Below is a small trained network, with its code and all its weights. Each question gives an input and a class and asks what happens when units are switched off, that is, made to give their printed mean instead of their output.

import numpy as np


def w(rows, s, z=0):
    codes = np.array(rows[::2]) - 128.0
    scale = np.full(codes.shape[1], s)
    scale[-1] = z or s
    return codes * scale


def f(y):
    return np.maximum(y, 0)


def log_softmax(a):
    a = a - a.max(-1, keepdims=True)
    return a - np.log(np.exp(a).sum(-1, keepdims=True))


def net(x, mask):
    res = np.array(x, float).reshape(1, 6) / 4 @ E
    y = f(res @ A[0][:, :-1].T + A[0][:, -1])
    res = res + np.where(mask, y, B[0][:, -1]) @ B[0][:, :-1]
    return log_softmax(res[-1] @ U[:, :-1].T + U[:, -1])


A, B = {}, {}
E = w([
[154,122,130,153,159,114,79,98,225,151],'x0',
[135,193,106,96,74,100,94,167,143,158],'x1',
[65,154,149,137,131,5,95,112,162,94],'x2',
[188,177,195,97,154,179,214,79,124,119],'x3',
[79,168,98,111,116,147,156,107,93,209],'x4',
[76,147,113,47,167,93,152,170,92,125],'x5',
],0.011)
A[0] = w([
[120,210,178,78,160,130,227,97,49,108,141],'N0',
[129,198,144,227,6,106,93,92,135,139,105],'N1',
[196,100,105,105,97,182,112,161,145,150,255],'N2',
[108,97,219,205,154,45,153,67,155,9,109],'N3',
[136,70,129,157,113,151,142,164,34,43,74],'N4',
[103,147,151,209,154,147,155,43,186,195,76],'N5',
[27,119,74,176,57,140,128,125,24,204,108],'N6',
],0.014,0.0054)
B[0] = w([
[56,110,139,240,23,145,117,143,144,154,247],'N0',
[161,101,152,209,64,76,119,129,210,168,201],'N1',
[167,152,147,201,128,162,162,111,148,92,213],'N2',
[124,167,158,146,239,100,112,137,162,7,250],'N3',
[209,169,134,148,97,167,137,107,184,175,194],'N4',
[246,143,119,143,140,153,120,147,169,111,192],'N5',
[68,152,129,92,226,183,156,122,73,52,210],'N6',
],0.012,0.018)
U = w([
[73,131,132,179,121,2,50,180,210,121,201],'0',
[213,104,167,179,67,144,125,107,182,184,148],'1',
[61,117,62,52,174,82,101,157,63,152,11],'2',
[135,76,202,91,128,110,110,119,89,154,18],'3',
[52,139,163,175,73,167,161,150,94,140,75],'4',
[185,154,186,149,213,165,135,109,138,73,253],'5',
],0.0084,0.0042)

Each question gives the input, the list of numbers given to net, and the class t.
The units are the neurons (one row each of A and B). Each row of codes is followed by its name. A weight is (code - 128) times the scale printed after its matrix; where a second scale follows, it is the last column's (A, B and U).
mask holds one flag per neuron, in row order. A switched-off neuron (its flag False) gives its mean, the last column of its row in B, instead of its output. The means were averaged over made-up inputs and are rounded, as every weight is.
A unit's drop is (log p(t) with every unit on - log p(t) with that unit switched off) / (log p(t) with every unit on - log p(t) with every unit switched off).
The circuit of an input: a set's keep is (log p(t) with only the set's units on - log p(t) with every unit switched off) / (log p(t) with every unit on - log p(t) with every unit switched off). Starting from all 7 units, units are removed one at a time, each time the one whose removal leaves the highest keep (on an exact tie, the one counted first), for as long as the keep stays at least 0.8.
units of the circuit, in order: the units of the circuit, biggest drop first
unit that matters most: the unit with the biggest drop
top k neurons: the k neurons with the biggest drops, biggest first
drop of u: that unit's drop, to one decimal
input [1,8,-5,-6,-2,2], class 5: units of the circuit, in order : N0
input [-3,0,3,8,-4,8], class 0: units of the circuit, in order : N6, N0
input [-1,-4,4,6,4,1], class 0: units of the circuit, in order : N6, N2
input [-6,5,6,5,6,-5], class 4: top 3 neurons : N6, N3, N0
input [-5,-4,7,6,0,3], class 0: units of the circuit, in order : N0, N3
input [1,-4,-6,-2,0,-4], class 1: top 3 neurons : N3, N6, N4
input [-8,-3,7,7,0,-1], class 0: top 2 neurons : N0, N3
input [-7,3,-5,-7,6,-5], class 5: top 2 neurons : N6, N0
input [4,-5,-8,7,-3,-4], class 1: top 2 neurons : N6, N3
input [0,6,2,8,6,1], class 4: top 2 neurons : N0, N4
input [4,8,-7,-3,-8,1], class 1: top 2 neurons : N3, N6
input [4,8,-7,-4,-7,0], class 1: top 3 neurons : N3, N6, N2
input [-3,0,-2,8,-4,-4], class 1: top 2 neurons : N0, N6
input [1,1,1,-8,6,-4], class 5: units of the circuit, in order : N6
input [6,-6,0,-8,1,8], class 2: top 2 neurons : N0, N1
input [-1,8,-2,0,-4,5], class 1: top 4 neurons : N3, N6, N0, N2
input [8,-8,7,-6,-4,-1], class 5: top 2 neurons : N3, N0
input [-6,6,0,-3,5,0], class 4: top 3 neurons : N3, N1, N5
input [8,-7,7,-8,7,0], class 5: top 3 neurons : N0, N5, N6
input [7,-4,-4,-8,-7,3], class 5: unit that matters most : N0
input [-6,-2,2,-5,7,-8], class 5: top 2 neurons : N6, N0
input [-2,0,0,3,3,-6], class 1: drop of N3 : 0.1
input [1,-1,-1,-7,2,3], class 2: drop of N4 : 0.0
input [-1,5,-5,-1,8,-3], class 5: drop of N6 : 4.5
input [-6,2,-5,8,3,2], class 4: drop of N0 : 0.1
